Below is a small trained network, with its code and all its weights. Each question gives an input and a target symbol and asks what happens when units are switched off, that is, made to give their printed mean instead of their output.

import numpy as np


def w(rows, s, z=0):
    codes = np.array(rows[::2]) - 128.0
    scale = np.full(codes.shape[1], s)
    scale[-1] = z or s
    return codes * scale


def f(y):
    return np.maximum(y, 0)


def softmax(a):
    e = np.exp(a - a.max(-1, keepdims=True))
    return e / e.sum(-1, keepdims=True)


def log_softmax(a):
    a = a - a.max(-1, keepdims=True)
    return a - np.log(np.exp(a).sum(-1, keepdims=True))


def net(x, mask):
    ids = ['ΓΦΨΩβεηθμπτ'.index(c) for c in x.split()]
    T = len(ids)
    res = E[ids] + P[:T]
    u = 0
    for l in range(2):
        r = res
        for j in range(2):
            rows = slice(4 * j, 4 * j + 4)
            q, k, v = (r @ M[l][rows].T for M in (Q, K, V))
            z = softmax(np.where(np.tri(T) > 0, q @ k.T / 4**0.5, -1e9)) @ v
            o = O[l][rows]
            res = res + np.where(mask[u + j], z, o[:, -1]) @ o[:, :-1]
        u += 2
        y = f(res @ A[l][:, :-1].T + A[l][:, -1])
        res = res + np.where(mask[u : u + 4], y, B[l][:, -1]) @ B[l][:, :-1]
        u += 4
    return log_softmax(res[-1] @ U[:, :-1].T + U[:, -1])


Q, K, V, O, A, B = {}, {}, {}, {}, {}, {}
E = w([
[128,100,201,100,57,148,203,60],'Γ',
[44,63,212,119,163,242,157,96],'Φ',
[143,105,77,206,170,85,86,108],'Ψ',
[170,21,102,174,112,83,124,181],'Ω',
[105,40,121,195,71,154,150,149],'β',
[201,53,131,72,169,142,134,148],'ε',
[94,49,15,254,171,220,179,125],'η',
[200,106,102,201,96,160,97,149],'θ',
[193,221,115,81,142,164,240,90],'μ',
[101,188,76,47,154,38,204,210],'π',
[211,67,131,116,93,247,50,159],'τ',
],0.016)
P = w([
[143,155,182,184,122,62,225,178],'0',
[80,168,108,95,150,135,38,80],'1',
[100,129,164,185,157,153,179,183],'2',
[59,165,45,83,152,142,85,87],'3',
[247,127,99,93,111,143,157,103],'4',
[108,185,57,159,57,207,97,61],'5',
],0.011)
Q[0] = w([
[141,89,191,148,70,140,147,10],'0.h0',
[148,78,166,83,170,110,132,153],'0.h0',
[118,141,204,109,159,120,131,129],'0.h0',
[69,90,228,173,154,123,127,167],'0.h0',
[254,82,118,110,136,164,157,132],'0.h1',
[155,134,177,67,118,129,38,182],'0.h1',
[224,151,239,177,97,131,142,156],'0.h1',
[159,86,153,139,249,140,145,190],'0.h1',
],0.0075)
K[0] = w([
[154,102,135,144,122,185,96,53],'0.h0',
[129,41,194,122,186,35,86,80],'0.h0',
[141,194,199,171,124,184,132,139],'0.h0',
[115,100,135,161,137,126,224,122],'0.h0',
[166,180,132,169,146,162,26,47],'0.h1',
[69,197,141,124,182,181,169,141],'0.h1',
[122,127,175,184,87,46,211,20],'0.h1',
[86,125,139,243,3,167,158,155],'0.h1',
],0.0072)
V[0] = w([
[119,165,119,119,254,149,142,142],'0.h0',
[94,164,97,164,148,119,162,123],'0.h0',
[143,76,84,152,157,118,107,128],'0.h0',
[64,104,203,93,65,176,163,208],'0.h0',
[69,112,97,74,161,101,172,114],'0.h1',
[139,198,130,132,94,110,133,102],'0.h1',
[140,122,111,87,121,184,110,173],'0.h1',
[171,57,137,99,168,72,113,120],'0.h1',
],0.01)
O[0] = w([
[197,148,118,150,4,82,213,143,170],'0.h0',
[155,110,130,64,147,161,168,142,95],'0.h0',
[101,95,166,113,109,152,84,88,224],'0.h0',
[175,128,47,190,140,20,122,136,140],'0.h0',
[162,83,1,130,126,112,165,124,65],'0.h1',
[141,169,117,140,182,141,109,196,2],'0.h1',
[124,134,162,104,48,85,78,118,221],'0.h1',
[202,74,179,50,177,177,65,97,178],'0.h1',
],0.0096,0.0039)
A[0] = w([
[99,106,64,93,164,58,184,46,85],'0.n0',
[84,165,164,204,205,125,71,146,40],'0.n1',
[80,146,82,112,212,170,214,230,65],'0.n2',
[227,99,149,130,78,127,181,254,4],'0.n3',
],0.0059,0.0028)
B[0] = w([
[186,96,122,127,110,218,2,192,199],'0.n0',
[148,64,127,153,96,119,170,165,167],'0.n1',
[155,120,231,93,150,39,85,123,211],'0.n2',
[36,161,158,231,49,115,182,26,253],'0.n3',
],0.0077,0.004)
Q[1] = w([
[125,98,244,123,162,103,219,183],'1.h0',
[101,160,214,191,153,150,111,46],'1.h0',
[109,106,89,171,131,203,81,125],'1.h0',
[106,145,38,65,133,114,45,61],'1.h0',
[103,137,108,107,36,52,132,73],'1.h1',
[169,88,94,116,73,153,35,104],'1.h1',
[141,145,76,105,69,159,192,97],'1.h1',
[167,186,83,3,128,214,14,114],'1.h1',
],0.0059)
K[1] = w([
[218,144,152,112,254,147,130,96],'1.h0',
[228,97,115,166,109,185,99,125],'1.h0',
[123,136,154,61,100,81,102,156],'1.h0',
[113,238,124,180,48,213,94,139],'1.h0',
[110,168,138,56,88,164,146,148],'1.h1',
[201,224,82,173,123,215,125,70],'1.h1',
[108,171,101,63,81,125,98,159],'1.h1',
[98,166,51,111,68,194,119,124],'1.h1',
],0.007)
V[1] = w([
[154,120,174,104,168,117,167,132],'1.h0',
[217,131,67,66,43,86,117,156],'1.h0',
[137,194,70,109,64,108,67,144],'1.h0',
[82,81,2,170,152,62,117,115],'1.h0',
[128,62,101,106,90,64,46,219],'1.h1',
[49,30,161,68,114,65,152,121],'1.h1',
[110,48,96,131,140,196,145,145],'1.h1',
[40,140,105,215,87,202,118,140],'1.h1',
],0.0085)
O[1] = w([
[123,151,120,229,91,254,97,156,126],'1.h0',
[142,213,101,192,28,42,74,107,153],'1.h0',
[100,182,186,210,134,189,100,135,46],'1.h0',
[95,63,70,178,186,92,150,99,3],'1.h0',
[133,127,201,108,199,3,23,147,122],'1.h1',
[244,126,24,146,50,131,62,5,178],'1.h1',
[181,108,58,7,75,56,84,197,154],'1.h1',
[156,37,220,60,111,18,209,93,153],'1.h1',
],0.0065,0.0049)
A[1] = w([
[82,80,118,85,128,119,126,139,95],'1.n0',
[95,164,38,121,163,124,139,167,100],'1.n1',
[113,110,122,181,193,112,148,124,4],'1.n2',
[1,153,133,41,114,104,102,151,108],'1.n3',
],0.0098,0.0024)
B[1] = w([
[95,182,148,162,214,102,175,112,253],'1.n0',
[202,153,115,142,115,223,111,144,154],'1.n1',
[69,162,108,149,169,103,153,139,199],'1.n2',
[125,244,119,162,77,107,97,89,236],'1.n3',
],0.011,0.0048)
U = w([
[180,149,131,186,202,162,126,212,114],'Γ',
[131,104,222,126,147,128,195,246,119],'Φ',
[90,126,116,157,96,66,167,154,102],'Ψ',
[196,117,156,155,218,89,145,112,96],'Ω',
[71,136,144,170,162,159,166,111,113],'β',
[142,78,83,94,175,183,10,69,104],'ε',
[61,72,86,60,40,73,203,87,46],'η',
[91,132,254,135,167,116,127,113,253],'θ',
[69,155,97,83,120,229,154,233,198],'μ',
[253,154,102,202,46,141,108,183,154],'π',
[10,225,161,152,85,88,79,76,116],'τ',
],0.006,0.0042)

Each question gives the input, a string of symbols that net reads in full, and the target symbol t.
The units are the heads (4 rows each of Q, K, V and O) and the neurons (one row each of A and B). Each row of codes is followed by its name. A weight is (code - 128) times the scale printed after its matrix; where a second scale follows, it is the last column's (O, A, B and U).
mask holds one flag per unit, layer by layer, with each layer's heads first. A switched-off unit (its flag False) gives its mean, the last column of its rows in O or B, instead of its output. The means were averaged over made-up inputs and are rounded, as every weight is.
A unit's drop is (log p(t) with every unit on - log p(t) with that unit switched off) / (log p(t) with every unit on - log p(t) with every unit switched off).
The circuit of an input: a set's keep is (log p(t) with only the set's units on - log p(t) with every unit switched off) / (log p(t) with every unit on - log p(t) with every unit switched off). Starting from all 12 units, units are removed one at a time, each time the one whose removal leaves the highest keep (on an exact tie, the one counted first), for as long as the keep stays at least 0.8.
circuit, biggest first: the units of the circuit, biggest drop first
top k neurons in layer l: the k neurons of layer l with the biggest drops, biggest first
which heads matter: for each layer, one digit per head in row order, 1 if its drop is at least 0.15 and else 0, layers parted by /
input ε μ Ψ, target π: circuit, biggest first => 0.h1; 1.h0; 0.h0
input β μ μ, target Ω: circuit, biggest first => 0.h0; 1.h1; 1.h0; 0.h1
input ε τ ε θ Φ θ, target θ: circuit, biggest first => 1.h1
input ε τ Γ ε, target τ: which heads matter => 01 / 00
input θ τ π τ ε, target θ: circuit, biggest first => 0.h1; 1.h1
input ε μ θ τ, target τ: circuit, biggest first => 0.h1; 1.h0
input η β β, target η: circuit, biggest first => 1.h1; 0.h1
input η Ω ε Ψ, target ε: which heads matter => 01 / 01
input Ψ θ β, target μ: circuit, biggest first => 0.h1; 1.h0; 0.h0
input ε η ε, target π: which heads matter => 01 / 01
input τ Γ π τ η θ, target τ: circuit, biggest first => 0.h0; 0.h1
input β ε Ω ε Γ η, target η: circuit, biggest first => 1.h1; 0.h0
input θ β Γ π, target π: circuit, biggest first => 1.n1; 0.h1
input η ε ε η, target η: which heads matter => 10 / 01
input β Ψ β ε Ψ β, target ε: which heads matter => 11 / 00
input η ε η η τ ε, target τ: which heads matter => 11 / 10
input ε ε η ε, target η: which heads matter => 11 / 10
input τ ε Ψ, target θ: which heads matter => 11 / 01
input β β ε, target Ω: which heads matter => 10 / 11
input Φ ε ε Γ μ ε, target μ: which heads matter => 00 / 01
input θ π ε, target Φ: top 2 neurons in layer 0 => 0.n3; 0.n1
input Ψ ε Γ π, target π: circuit, biggest first => 0.h1; 1.n1
